Below are the code and all the weights of a small trained network. Each question names an input and a class and asks about switching units off, where a switched-off unit gives its printed mean instead of its output.

import numpy as np


def w(rows, s, z=0):
    codes = np.array(rows[::2]) - 128.0
    scale = np.full(codes.shape[1], s)
    scale[-1] = z or s
    return codes * scale


def f(y):
    return y / 2 * (1 + np.tanh(0.7978845608 * (y + 0.044715 * y**3)))


def log_softmax(a):
    a = a - a.max(-1, keepdims=True)
    return a - np.log(np.exp(a).sum(-1, keepdims=True))


def net(x, mask):
    res = np.array(x, float).reshape(1, 8) / 4 @ E
    y = f(res @ A[0][:, :-1].T + A[0][:, -1])
    res = res + np.where(mask, y, B[0][:, -1]) @ B[0][:, :-1]
    return log_softmax(res[-1] @ U[:, :-1].T + U[:, -1])


A, B = {}, {}
E = w([
[55,46,172,32,195,134,171,177,90],'x0',
[169,197,246,65,122,135,130,55,165],'x1',
[5,253,135,89,108,12,164,171,75],'x2',
[171,125,87,153,213,112,143,100,98],'x3',
[139,112,136,136,45,122,162,125,144],'x4',
[131,168,124,168,227,112,25,129,68],'x5',
[241,131,152,151,123,190,208,72,37],'x6',
[200,115,15,77,147,87,154,62,173],'x7',
],0.011)
A[0] = w([
[79,217,187,118,75,142,45,110,178,138],'N0',
[189,126,105,143,169,66,95,41,132,100],'N1',
[135,41,14,143,108,88,97,163,186,87],'N2',
[79,158,182,108,155,92,43,132,132,130],'N3',
[67,63,97,98,132,117,109,148,99,224],'N4',
[99,164,186,113,108,124,32,133,155,2],'N5',
[115,176,161,96,1,127,205,111,190,122],'N6',
[129,210,29,141,178,29,160,98,140,156],'N7',
[157,144,128,81,19,105,201,98,153,64],'N8',
],0.0085,0.0037)
B[0] = w([
[180,218,172,145,89,113,167,209,230,232],'N0',
[184,148,93,46,124,155,116,129,76,206],'N1',
[89,47,32,116,98,183,132,176,196,228],'N2',
[129,203,191,120,121,169,92,208,170,216],'N3',
[77,44,136,168,229,74,170,197,129,202],'N4',
[161,106,178,227,184,70,118,122,191,186],'N5',
[37,99,172,127,25,76,170,3,144,248],'N6',
[93,213,62,95,146,50,11,35,50,243],'N7',
[115,43,106,112,84,10,197,39,27,226],'N8',
],0.0066,0.013)
U = w([
[115,126,167,115,53,90,186,105,119,185],'0',
[250,84,136,115,159,168,138,74,134,244],'1',
[72,131,194,116,172,121,150,175,61,134],'2',
[122,161,203,152,120,114,89,151,158,102],'3',
[191,114,148,213,75,190,128,119,79,7],'4',
[107,85,73,135,128,124,110,159,155,132],'5',
[136,190,77,130,129,102,66,123,93,51],'6',
],0.016,0.0016)

Each question gives the input, the list of numbers given to net, and the class t.
The units are the neurons (one row each of A and B). Each row of codes is followed by its name. A weight is (code - 128) times the scale printed after its matrix; where a second scale follows, it is the last column's (A, B and U).
mask holds one flag per neuron, in row order. A switched-off neuron (its flag False) gives its mean, the last column of its row in B, instead of its output. The means were averaged over made-up inputs and are rounded, as every weight is.
A unit's drop is (log p(t) with every unit on - log p(t) with that unit switched off) / (log p(t) with every unit on - log p(t) with every unit switched off).
The circuit of an input: a set's keep is (log p(t) with only the set's units on - log p(t) with every unit switched off) / (log p(t) with every unit on - log p(t) with every unit switched off). Starting from all 9 units, units are removed one at a time, each time the one whose removal leaves the highest keep (on an exact tie, the one counted first), for as long as the keep stays at least 0.8.
circuit, biggest first: the units of the circuit, biggest drop first
unit that matters most: the unit with the biggest drop
k most important neurons: the k neurons with the biggest drops, biggest first
drop when u is switched off: that unit's drop, to one decimal
input [4,8,3,8,-3,6,8,-3], class 1: circuit, biggest first => N4, N1
input [5,0,5,5,3,0,6,5], class 6: unit that matters most => N7
input [-4,1,-6,-1,0,7,-4,1], class 1: circuit, biggest first => N7, N1
input [-4,0,7,3,-4,-3,3,-8], class 3: circuit, biggest first => N8, N0
input [4,7,1,-3,-6,2,4,3], class 1: circuit, biggest first => N4, N6
input [-7,3,7,3,5,-2,-7,-4], class 3: 3 most important neurons => N0, N3, N5
input [-1,-6,3,-1,-5,-4,7,4], class 6: 2 most important neurons => N7, N6
input [-6,1,-2,-4,7,3,6,7], class 0: 3 most important neurons => N8, N6, N5
input [-2,-7,1,5,4,-5,3,0], class 5: 3 most important neurons => N2, N6, N0
input [3,2,-3,-4,-3,-1,-3,0], class 3: 2 most important neurons => N8, N2
input [1,-5,-3,-8,-4,8,-4,-4], class 3: drop when N2 is switched off => 0.0
input [-2,3,3,0,-8,8,7,-5], class 3: drop when N7 is switched off => 0.1
input [1,-4,0,-8,0,7,-5,0], class 3: drop when N8 is switched off => 0.1
input [-8,-7,-3,-2,7,7,-4,-3], class 5: drop when N2 is switched off => 0.6
input [-3,4,-5,0,-1,-7,4,-8], class 0: most important neuron => N6
